Each row, then roughly how far along a hidden order it lies, from 0 to 9:
[ 16   8   4 -28 -18  -8  18  13  -4 -10  10   4  -1  -1   4  31   8 -14
 -15  54   8] : 6
[  4  14  -4 -21 -21   7  36  18   0 -13  23  11 -13   2  -6  50  -6 -15
  -5  25  20] : 1
[  9   8   1  -2 -26  14  29  16  -1 -20  15   3 -15   1   0  31  -9  -6
  -7  27  12] : 0
[  6   0   2   1 -13   5  27  24   4  -9  17  -6 -16   4   6  17   2  -1
  -4  19  15] : 7
[  9   9   4 -28 -29   7  25   7 -11  -5  14  -2  -4   2   2  30  -4 -16
 -14  41   2] : 0
[  5   6  -2 -12 -14  24  31  20   4 -19  13  -6  -4  -4  -2  15  -7  -3
  -3   8  12] : 3
[  7   6   7  -9 -17  15  20  19   4 -20  12  -1  -8   2   3  14  -3  -8
  -6  26   8] : 3
[  9   8   3 -27 -18   9  21  31  -6  -6  16   1  -3  -2   8  36   0 -15
 -11  41   8] : 7
[  9   0   4 -18 -20  -6  22  15  -3  -2  16  -5 -10   5   8   9   5  -8
 -18  65   5] : 8
[  7   7   6  -7 -23  11  21  27  -5 -12  12  -5 -15   0   5  21  -5  -3
 -12  23  11] : 3
[  9   5   2 -13 -22   7  17  10  -5 -16  11  -4 -13   1   6  13  -3  -3
 -14  20   7] : 2
[  9   6  13   2 -38 -15  21  15 -19  -4  13  -7 -15   8  13  16   4   0
 -22  78 -10] : 3
[  8   7   1 -25 -24   1  28   1 -13  -5  13   5   0   0   3  29  -6 -19
 -14  43   6] : 1
[  8   7  -2 -14 -27   3  23  18  -2 -15  13  -1 -20  -4  -1  31  -6  -3
 -18  23  16] : 3
[  8   3   4 -12 -27  16  20  12  -9  -9  15  -4 -14   5   7  14  -7  -6
 -16  30   0] : 0
[  9   8   6 -12 -25  14  10  14 -11 -12   6   3  -9  -2   8  19  -3  -8
 -16  36   1] : 2
[  9   5   6  -9 -38  -1   9   6 -19  -5   8  -3 -16   0  13  18  -2  -1
 -34  74 -13] : 3
[ 10   9   4 -17 -45  -3  15  15 -16  -3  11   5 -22   6   8  25   3  -7
 -23  55   1] : 0
[ 14   4   1 -16  -6  13  18  18   7 -27   6  -8  -1  -3   3   4   1  -1
  -7   4  12] : 4
[  6   5  -2   3 -17  24  17  15   1 -21   8 -16 -15  -3  -1   6 -11   2
   0  -8  13] : 2
[ 15   2   1 -31  -7  -8  13  17  -3 -17   9  -6  -1   0  11   6  12 -10
 -18  38   3] : 9
[  7  -1   4 -20 -20  11  14  15  -3  -3   8  -5  -4   2   5   9  -7 -13
  -8  46   3] : 9
[ 17   8   3 -25 -31 -15   8   9 -22  -5   8   3  -5  -4  14  33   6  -9
 -26  65  -3] : 4
[ 10   5   1 -20 -28   5  12   0 -15 -15  11  -2  -8  -1  10  13  -2  -8
 -20  32  -4] : 1
[  8   5  -1 -15   0  21  20  22  15 -25  13  -2 -12  -3  -3  12  -5  -6
  -7 -12  24] : 4
[ 11   6   1 -15  -8  20  21  21   4 -13  10  -4   5   0   4   7   3  -9
  -3  23  10] : 4
[  5  10   0 -25 -15  20  24  29   2 -17   9   6  -8  -5   1  28  -8 -13
 -14  20  17] : 4
[  7   0   8  -4 -19  18  15  20  -6   0  19  -5 -10  -3  13  13  -5  -7
 -12  32   2] : 6
[  9   9   6 -24 -36  -4  14   4 -21  -3  14   8  -6   3   8  33   1 -13
 -28 125 -12] : 2
[  9   6   4 -10 -20   9  17  23  -3 -16  13  -4  -7   1   6  17  -2  -6
  -6  21   5] : 2
